Below is a small trained network, with its code and all its weights. Each question gives an input and a class and asks what happens when units are switched off, that is, made to give their printed mean instead of their output.

import numpy as np


def w(rows, s, z=0):
    codes = np.array(rows[::2]) - 128.0
    scale = np.full(codes.shape[1], s)
    scale[-1] = z or s
    return codes * scale


def f(y):
    return np.maximum(y, 0)


def log_softmax(a):
    a = a - a.max(-1, keepdims=True)
    return a - np.log(np.exp(a).sum(-1, keepdims=True))


def net(x, mask):
    res = np.array(x, float).reshape(1, 8) / 4 @ E
    y = f(res @ A[0][:, :-1].T + A[0][:, -1])
    res = res + np.where(mask, y, B[0][:, -1]) @ B[0][:, :-1]
    return log_softmax(res[-1] @ U[:, :-1].T + U[:, -1])


A, B = {}, {}
E = w([
[164,145,125,167,129,173,168,158,158,169],'x0',
[137,117,134,81,138,70,163,169,143,170],'x1',
[69,169,184,146,18,131,148,245,205,31],'x2',
[198,245,241,60,125,143,81,104,130,161],'x3',
[2,147,154,67,146,191,207,99,42,183],'x4',
[177,168,54,75,47,86,230,58,114,36],'x5',
[132,46,192,76,183,212,158,51,230,56],'x6',
[188,58,231,193,45,130,160,106,58,123],'x7',
],0.0067)
A[0] = w([
[199,99,92,129,213,109,138,39,72,179,127],'N0',
[73,185,87,81,159,146,102,143,196,140,93],'N1',
[165,205,181,76,144,134,91,97,140,136,73],'N2',
[92,117,143,121,103,122,144,149,127,105,188],'N3',
[168,152,87,88,75,104,187,91,136,94,125],'N4',
[102,192,71,104,184,122,96,155,189,105,137],'N5',
[142,195,78,173,91,81,89,182,34,176,91],'N6',
[139,132,93,111,154,132,107,109,136,148,75],'N7',
[69,65,202,184,190,139,31,199,150,190,51],'N8',
[119,130,125,110,128,117,119,172,83,119,127],'N9',
[150,83,164,112,175,142,131,103,177,106,69],'N10',
[145,105,132,130,172,137,125,93,116,136,137],'N11',
[111,158,115,113,175,124,121,134,167,114,99],'N12',
[127,50,188,76,162,172,167,72,231,93,61],'N13',
[19,151,164,101,125,171,219,108,58,172,129],'N14',
[151,160,89,135,107,123,189,92,130,92,157],'N15',
[249,83,88,154,114,62,45,152,190,101,96],'N16',
[65,35,78,167,139,124,157,154,155,110,40],'N17',
[39,177,197,140,56,119,157,213,205,46,5],'N18',
[152,240,242,83,131,135,87,102,152,144,60],'N19',
[181,33,251,157,71,113,156,137,59,131,105],'N20',
[69,16,52,170,119,130,143,143,140,132,37],'N21',
],0.011,0.0026)
B[0] = w([
[139,72,121,52,80,176,69,144,146,183,237],'N0',
[115,109,109,180,115,143,154,47,132,127,197],'N1',
[148,72,101,153,154,111,155,169,85,113,196],'N2',
[150,131,123,129,131,148,120,128,136,145,168],'N3',
[179,166,101,110,101,151,137,129,154,55,201],'N4',
[102,103,123,172,118,145,167,45,131,137,202],'N5',
[14,147,143,137,71,101,139,193,149,121,234],'N6',
[124,109,123,136,101,155,131,111,133,155,156],'N7',
[190,188,104,40,83,119,150,107,171,43,250],'N8',
[118,132,130,163,117,154,131,148,142,125,157],'N9',
[74,158,144,147,98,141,121,169,115,135,180],'N10',
[121,121,132,96,121,118,133,141,156,178,170],'N11',
[112,122,113,136,119,105,153,81,128,144,165],'N12',
[36,194,144,152,76,87,116,197,140,122,222],'N13',
[166,192,215,165,224,131,74,107,144,108,233],'N14',
[149,146,122,71,119,81,158,119,156,97,184],'N15',
[141,186,218,149,238,151,90,104,114,134,242],'N16',
[161,82,103,157,149,99,144,167,70,119,202],'N17',
[133,72,128,33,107,166,57,131,133,223,246],'N18',
[177,71,93,165,161,89,154,197,61,116,222],'N19',
[86,93,60,181,131,141,184,6,143,145,237],'N20',
[176,85,118,161,157,105,158,184,62,134,209],'N21',
],0.017,0.013)
U = w([
[136,53,101,68,104,175,55,145,134,192,219],'0',
[177,52,68,180,171,71,168,208,45,87,8],'1',
[5,171,127,173,75,83,131,199,139,100,141],'2',
[146,172,195,169,241,144,82,103,130,103,111],'3',
[199,166,60,65,89,104,166,115,171,2,199],'4',
[86,77,59,198,129,146,186,16,142,132,76],'5',
],0.0084,0.0018)

Each question gives the input, the list of numbers given to net, and the class t.
The units are the neurons (one row each of A and B). Each row of codes is followed by its name. A weight is (code - 128) times the scale printed after its matrix; where a second scale follows, it is the last column's (A, B and U).
mask holds one flag per neuron, in row order. A switched-off neuron (its flag False) gives its mean, the last column of its row in B, instead of its output. The means were averaged over made-up inputs and are rounded, as every weight is.
A unit's drop is (log p(t) with every unit on - log p(t) with that unit switched off) / (log p(t) with every unit on - log p(t) with every unit switched off).
The circuit of an input: a set's keep is (log p(t) with only the set's units on - log p(t) with every unit switched off) / (log p(t) with every unit on - log p(t) with every unit switched off). Starting from the 12 units with the biggest drops (on a tie, the unit counted first), units are removed one at a time, each time the one whose removal leaves the highest keep (on an exact tie, the one counted first), for as long as the keep stays at least 0.8.
units of the circuit, in order: the units of the circuit, biggest drop first
unit that matters most: the unit with the biggest drop
k most important neurons: the k neurons with the biggest drops, biggest first
drop when u is switched off: that unit's drop, to one decimal
input [3,-3,-5,6,2,6,8,8], class 2: 2 most important neurons : N13; N10
input [6,1,8,-1,1,3,6,6], class 0: unit that matters most : N18
input [7,-4,1,3,-2,-4,2,-5], class 5: 4 most important neurons : N5; N1; N4; N15
input [-2,6,6,2,-3,6,6,1], class 0: 3 most important neurons : N18; N8; N6
input [-2,5,-3,7,-7,6,7,0], class 1: 2 most important neurons : N19; N2
input [0,7,-2,6,0,-6,-7,0], class 2: 3 most important neurons : N6; N21; N17
input [-7,-5,7,-8,6,-6,1,-3], class 1: 2 most important neurons : N21; N17
input [-6,0,3,-6,0,1,2,-7], class 5: 3 most important neurons : N5; N1; N19
input [0,-6,-5,-4,1,3,2,-5], class 0: 4 most important neurons : N0; N20; N8; N19
input [-7,-3,5,-4,-7,-1,0,-6], class 3: 2 most important neurons : N16; N20
input [1,5,5,5,-5,2,-5,0], class 0: 3 most important neurons : N18; N14; N13
input [2,-3,-1,-7,8,1,-1,-6], class 3: 2 most important neurons : N14; N19
input [-8,7,-4,7,1,-4,8,7], class 2: 3 most important neurons : N13; N10; N21
input [4,-3,-4,1,-2,1,-5,1], class 2: units of the circuit, in order : N6
input [-6,7,-5,-3,-2,-7,3,-8], class 5: drop when N12 is switched off : 0.2
input [1,5,-6,4,8,5,-1,-2], class 3: drop when N14 is switched off : 6.2
input [-4,-8,0,0,-2,-4,0,4], class 4: drop when N18 is switched off : 0.1
